Below is a small trained network, with its code and all its weights. Each question gives an input and a target symbol and asks what happens when units are switched off, that is, made to give their printed mean instead of their output.

import numpy as np


def w(rows, s, z=0):
    codes = np.array(rows[::2]) - 128.0
    scale = np.full(codes.shape[1], s)
    scale[-1] = z or s
    return codes * scale


def f(y):
    return np.maximum(y, 0)


def softmax(a):
    e = np.exp(a - a.max(-1, keepdims=True))
    return e / e.sum(-1, keepdims=True)


def log_softmax(a):
    a = a - a.max(-1, keepdims=True)
    return a - np.log(np.exp(a).sum(-1, keepdims=True))


def net(x, mask):
    ids = ['γθλμπτψω'.index(c) for c in x.split()]
    T = len(ids)
    res = E[ids] + P[:T]
    q, k, v = (res @ M[0].T for M in (Q, K, V))
    z = softmax(np.where(np.tri(T) > 0, q @ k.T / 3**0.5, -1e9)) @ v
    res = res + np.where(mask[0], z, O[0][:, -1]) @ O[0][:, :-1]
    y = f(res @ A[0][:, :-1].T + A[0][:, -1])
    res = res + np.where(mask[1:17], y, B[0][:, -1]) @ B[0][:, :-1]
    return log_softmax(res[-1] @ U[:, :-1].T + U[:, -1])


Q, K, V, O, A, B = {}, {}, {}, {}, {}, {}
E = w([
[169,155,77,186,106,104],'γ',
[173,194,134,113,61,102],'θ',
[119,126,224,101,3,84],'λ',
[33,222,177,103,76,86],'μ',
[100,37,125,140,80,20],'π',
[91,140,56,151,229,86],'τ',
[233,135,155,75,135,147],'ψ',
[129,74,160,76,212,142],'ω',
],0.005)
P = w([
[114,150,37,57,99,145],'0',
[114,107,12,46,63,164],'1',
[96,90,20,24,42,223],'2',
[96,63,104,153,86,254],'3',
[142,138,112,100,128,101],'4',
[149,146,127,113,131,86],'5',
[156,147,143,123,146,73],'6',
[163,154,160,140,150,70],'7',
[168,155,166,154,173,66],'8',
[173,168,192,169,176,69],'9',
[183,159,200,179,179,52],'10',
[183,166,216,194,190,56],'11',
[192,186,213,190,192,24],'12',
],0.0044)
Q[0] = w([
[91,110,110,173,111,82],'h1',
[197,168,123,102,196,2],'h1',
[172,197,168,75,103,9],'h1',
],0.03)
K[0] = w([
[187,171,141,92,143,174],'h1',
[134,164,252,205,143,90],'h1',
[163,105,176,217,223,97],'h1',
],0.022)
V[0] = w([
[111,98,4,156,211,104],'h1',
[26,108,156,166,94,62],'h1',
[152,195,63,224,33,116],'h1',
],0.016)
O[0] = w([
[136,102,254,244,207,99,20],'h1',
[57,52,95,198,69,215,8],'h1',
[158,220,87,239,58,71,149],'h1',
],0.0098,0.0014)
A[0] = w([
[131,202,151,104,155,170,202],'n1',
[125,113,11,137,160,155,79],'n2',
[181,86,159,139,142,117,195],'n3',
[132,150,140,78,152,146,150],'n4',
[140,121,228,164,142,120,68],'n5',
[152,127,131,107,58,102,179],'n6',
[83,147,29,134,222,123,70],'n7',
[151,142,128,165,104,91,98],'n8',
[172,145,123,170,122,105,58],'n9',
[31,198,165,109,141,124,102],'n10',
[155,63,91,144,105,126,213],'n11',
[81,127,108,181,69,93,118],'n12',
[118,88,128,103,158,155,130],'n13',
[67,139,141,192,138,133,64],'n14',
[151,93,216,99,29,116,2],'n15',
[169,109,148,165,111,217,130],'n16',
],0.012,0.0038)
B[0] = w([
[191,174,85,164,144,147,231],'n1',
[94,156,148,65,190,185,157],'n2',
[141,125,178,80,159,69,212],'n3',
[124,85,74,148,122,169,218],'n4',
[78,164,12,136,101,122,177],'n5',
[157,115,157,116,44,104,253],'n6',
[104,176,44,130,119,54,142],'n7',
[137,177,168,116,164,161,177],'n8',
[147,153,186,118,172,168,164],'n9',
[176,75,107,174,114,192,149],'n10',
[157,68,133,185,108,120,185],'n11',
[30,138,155,160,112,152,199],'n12',
[135,94,128,119,189,148,160],'n13',
[78,62,155,121,178,131,154],'n14',
[84,150,122,7,137,205,140],'n15',
[186,115,123,100,122,75,146],'n16',
],0.02,0.0051)
U = w([
[134,186,207,149,166,153,20],'γ',
[183,190,100,158,49,46,254],'θ',
[60,144,120,33,80,206,7],'λ',
[102,86,84,252,73,214,110],'μ',
[91,35,205,142,93,35,131],'π',
[49,184,48,159,164,66,49],'τ',
[231,93,96,92,156,106,213],'ψ',
[78,99,121,112,226,168,122],'ω',
],0.0034)

Each question gives the input, a string of symbols that net reads in full, and the target symbol t.
The units are the heads (3 rows each of Q, K, V and O) and the neurons (one row each of A and B). Each row of codes is followed by its name. A weight is (code - 128) times the scale printed after its matrix; where a second scale follows, it is the last column's (O, A, B and U).
mask holds one flag per unit, heads first, then neurons. A switched-off unit (its flag False) gives its mean, the last column of its rows in O or B, instead of its output. The means were averaged over made-up inputs and are rounded, as every weight is.
A unit's drop is (log p(t) with every unit on - log p(t) with that unit switched off) / (log p(t) with every unit on - log p(t) with every unit switched off).
The circuit of an input: a set's keep is (log p(t) with only the set's units on - log p(t) with every unit switched off) / (log p(t) with every unit on - log p(t) with every unit switched off). Starting from the 12 units with the biggest drops (on a tie, the unit counted first), units are removed one at a time, each time the one whose removal leaves the highest keep (on an exact tie, the one counted first), for as long as the keep stays at least 0.8.
circuit, biggest first: the units of the circuit, biggest drop first
top k neurons: the k neurons with the biggest drops, biggest first
drop when u is switched off: that unit's drop, to one decimal
input λ ψ θ ψ τ λ λ, target λ: circuit, biggest first => [n15]
input λ θ θ τ τ π λ λ θ θ μ π μ, target μ: circuit, biggest first => [h1, n10]
input μ ψ τ θ π π μ ψ ψ τ τ, target τ: circuit, biggest first => [n5, h1, n6]
input π γ θ π π θ ω π ψ ψ θ θ γ, target γ: circuit, biggest first => [h1, n9, n8]
input π ψ τ λ ψ π γ τ ψ τ, target τ: circuit, biggest first => [n5, h1, n7]
input ψ ψ τ θ, target τ: circuit, biggest first => [h1, n5]
input ω ω τ ψ, target τ: circuit, biggest first => [n5, h1]
input θ λ γ μ ψ λ λ, target λ: circuit, biggest first => [n15, h1]
input ψ θ λ γ, target λ: top 3 neurons => [n2, n12, n1]
input θ ψ θ ψ ψ τ π μ, target μ: top 2 neurons => [n10, n3]
input π ω γ ψ μ τ θ λ π, target μ: drop when h1 is switched off => 1.5
input π π ω λ, target ω: drop when n13 is switched off => 0.3
input γ π ψ θ λ π ψ π π γ, target γ: drop when h1 is switched off => 0.7
input π π λ, target π: top neuron => [n16]
